Below are the code and all the weights of a small trained network. Each question names an input and a class and asks about switching units off, where a switched-off unit gives its printed mean instead of its output.

import numpy as np


def w(rows, s, z=0):
    codes = np.array(rows[::2]) - 128.0
    scale = np.full(codes.shape[1], s)
    scale[-1] = z or s
    return codes * scale


def f(y):
    return np.maximum(y, 0)


def log_softmax(a):
    a = a - a.max(-1, keepdims=True)
    return a - np.log(np.exp(a).sum(-1, keepdims=True))


def net(x, mask):
    res = np.array(x, float).reshape(1, 8) / 4 @ E
    y = f(res @ A[0][:, :-1].T + A[0][:, -1])
    res = res + np.where(mask, y, B[0][:, -1]) @ B[0][:, :-1]
    return log_softmax(res[-1] @ U[:, :-1].T + U[:, -1])


A, B = {}, {}
E = w([
[121,132,137,2,123],'x0',
[128,129,128,127,128],'x1',
[135,140,11,133,146],'x2',
[125,52,131,147,206],'x3',
[147,66,99,138,64],'x4',
[129,129,129,129,129],'x5',
[1,79,88,156,144],'x6',
[128,129,130,128,129],'x7',
],0.0078)
A[0] = w([
[118,177,172,137,177,145],'n1',
[62,105,135,145,91,105],'n2',
[200,143,169,135,148,103],'n3',
[129,131,145,180,147,110],'n4',
[161,122,154,113,137,124],'n5',
[168,140,112,203,140,110],'n6',
[118,158,128,192,128,93],'n7',
[110,213,137,128,103,127],'n8',
[186,46,168,116,193,131],'n9',
[88,117,217,136,101,91],'n10',
[165,166,122,136,95,92],'n11',
[133,106,132,127,99,244],'n12',
[145,135,45,86,173,128],'n13',
[133,82,152,46,147,94],'n14',
[25,123,148,120,117,111],'n15',
[170,126,136,123,107,105],'n16',
[154,55,83,126,62,105],'n17',
[105,126,241,124,130,141],'n18',
[145,139,47,118,132,96],'n19',
[70,243,155,117,243,128],'n20',
[82,204,154,154,26,118],'n21',
[134,184,69,132,101,110],'n22',
[109,124,140,92,147,151],'n23',
[135,51,195,125,60,105],'n24',
[72,151,67,142,136,127],'n25',
[126,135,160,233,111,73],'n26',
[137,85,115,126,213,106],'n27',
[145,137,69,132,141,96],'n28',
[125,129,159,154,107,109],'n29',
[201,120,162,139,107,110],'n30',
[193,117,123,118,173,130],'n31',
[103,111,252,142,102,77],'n32',
[114,153,94,63,143,112],'n33',
[220,157,59,108,170,139],'n34',
[103,132,125,22,145,91],'n35',
[131,68,141,118,75,128],'n36',
[121,198,140,231,113,107],'n37',
[117,152,116,98,55,123],'n38',
[75,93,113,141,143,120],'n39',
[126,141,115,165,136,100],'n40',
[120,95,135,34,112,90],'n41',
[172,113,98,143,141,91],'n42',
],0.011)
B[0] = w([
[123,105,98,147,84,172],'n1',
[149,155,136,73,91,166],'n2',
[140,152,134,68,82,167],'n3',
[152,126,148,136,132,150],'n4',
[121,148,137,113,105,153],'n5',
[169,129,168,140,151,164],'n6',
[171,132,144,129,138,149],'n7',
[102,71,121,119,150,171],'n8',
[114,53,116,90,151,177],'n9',
[123,183,112,108,162,156],'n10',
[129,113,123,94,116,152],'n11',
[34,80,150,251,38,255],'n12',
[94,171,133,166,174,184],'n13',
[181,114,159,147,152,162],'n14',
[145,163,146,64,74,184],'n15',
[123,146,125,111,105,149],'n16',
[179,125,71,97,129,168],'n17',
[64,177,111,172,170,189],'n18',
[123,170,115,133,180,160],'n19',
[139,92,55,134,81,208],'n20',
[105,56,109,89,175,184],'n21',
[108,118,116,119,171,165],'n22',
[127,125,151,159,117,167],'n23',
[108,154,80,131,161,163],'n24',
[91,177,153,107,115,188],'n25',
[223,121,172,122,142,160],'n26',
[105,87,126,108,157,167],'n27',
[119,161,109,126,174,149],'n28',
[144,138,134,136,144,138],'n29',
[127,160,136,89,86,168],'n30',
[112,126,129,93,100,165],'n31',
[118,196,109,127,198,163],'n32',
[172,124,158,146,139,166],'n33',
[82,177,138,129,104,201],'n34',
[222,130,178,144,135,175],'n35',
[146,121,87,138,115,160],'n36',
[183,118,166,146,132,176],'n37',
[127,87,128,128,147,172],'n38',
[118,138,133,89,96,180],'n39',
[148,139,138,130,143,140],'n40',
[218,129,168,134,136,166],'n41',
[147,133,121,102,150,139],'n42',
],0.025,0.01)
U = w([
[120,207,84,119,179,163],'0',
[181,139,154,136,132,8],'1',
[100,138,129,148,100,254],'2',
[108,173,136,59,83,12],'3',
[100,133,127,153,101,198],'4',
[107,137,121,149,105,237],'5',
[168,145,3,145,93,41],'6',
[90,88,139,83,162,71],'7',
],0.013,0.0054)

Each question gives the input, the list of numbers given to net, and the class t.
The units are the neurons (one row each of A and B). Each row of codes is followed by its name. A weight is (code - 128) times the scale printed after its matrix; where a second scale follows, it is the last column's (A, B and U).
mask holds one flag per neuron, in row order. A switched-off neuron (its flag False) gives its mean, the last column of its row in B, instead of its output. The means were averaged over made-up inputs and are rounded, as every weight is.
A unit's drop is (log p(t) with every unit on - log p(t) with that unit switched off) / (log p(t) with every unit on - log p(t) with every unit switched off).
The circuit of an input: a set's keep is (log p(t) with only the set's units on - log p(t) with every unit switched off) / (log p(t) with every unit on - log p(t) with every unit switched off). Starting from the 12 units with the biggest drops (on a tie, the unit counted first), units are removed one at a time, each time the one whose removal leaves the highest keep (on an exact tie, the one counted first), for as long as the keep stays at least 0.8.
circuit, biggest first: the units of the circuit, biggest drop first
top k neurons: the k neurons with the biggest drops, biggest first
drop of u: that unit's drop, to one decimal
input [-2,-3,-3,7,-3,3,-6,6], class 7: circuit, biggest first => (n9)
input [-4,5,1,-8,4,-2,-8,-2], class 3: top 3 neurons => (n30 n3 n34)
input [5,4,6,-6,-8,1,7,-6], class 6: top 2 neurons => (n20 n12)
input [-3,-5,-6,2,-7,-8,-8,1], class 3: top 2 neurons => (n3 n30)
input [1,6,-6,-2,2,-5,6,2], class 0: circuit, biggest first => (n32 n10)
input [5,-5,-1,-7,0,6,-4,-4], class 7: circuit, biggest first => (n21 n8)
input [-5,-3,-1,5,-4,-1,6,4], class 3: top 2 neurons => (n15 n39)
input [3,2,7,-5,-7,7,8,8], class 3: top 3 neurons => (n25 n15 n12)
input [1,-8,-8,1,6,2,5,-5], class 0: circuit, biggest first => (n32 n24)
input [-4,1,5,8,7,-3,-5,2], class 7: top 3 neurons => (n9 n20 n27)
input [-2,5,-6,-7,8,4,-6,6], class 6: top 3 neurons => (n24 n36 n17)
input [5,-8,-8,3,-4,0,-7,-6], class 0: top 2 neurons => (n18 n32)
input [-7,0,4,8,-4,1,7,-7], class 7: top 2 neurons => (n27 n12)
input [7,1,-6,-7,-4,-2,-7,3], class 1: top 3 neurons => (n35 n41 n14)
input [-8,-6,0,-6,-7,-1,-1,2], class 1: circuit, biggest first => (n37)
input [-2,-3,0,7,1,-4,4,-2], class 7: circuit, biggest first => (n9 n27)
input [-7,2,-7,-6,-8,-5,-8,-3], class 3: top 3 neurons => (n3 n30 n11)
input [-6,-2,3,-3,-2,-6,1,3], class 1: top 2 neurons => (n37 n26)
input [2,-6,7,0,-6,-6,-5,1], class 0: top 2 neurons => (n12 n13)
input [-7,7,-4,2,-6,2,-5,3], class 1: circuit, biggest first => (n26)
input [-4,2,-6,5,7,4,-3,0], class 6: top 2 neurons => (n24 n36)
input [-6,-2,-3,-6,7,8,8,-5], class 3: circuit, biggest first => (n2 n15)
input [7,-5,8,6,1,-2,-4,-4], class 0: top 4 neurons => (n13 n34 n19 n28)
input [7,-6,-6,-4,-1,1,5,-4], class 1: circuit, biggest first => (n35 n41)
input [6,7,4,8,6,3,0,5], class 7: drop of n15 => 0.1
input [3,-2,0,-4,-8,-7,5,-1], class 6: drop of n20 => 1.2
input [-4,1,-8,6,-3,1,-5,1], class 0: circuit, biggest first => (n32)
input [1,7,1,1,-8,-7,7,-6], class 6: drop of n20 => 1.8
input [-5,-3,6,6,4,6,2,2], class 0: drop of n31 => 0.0
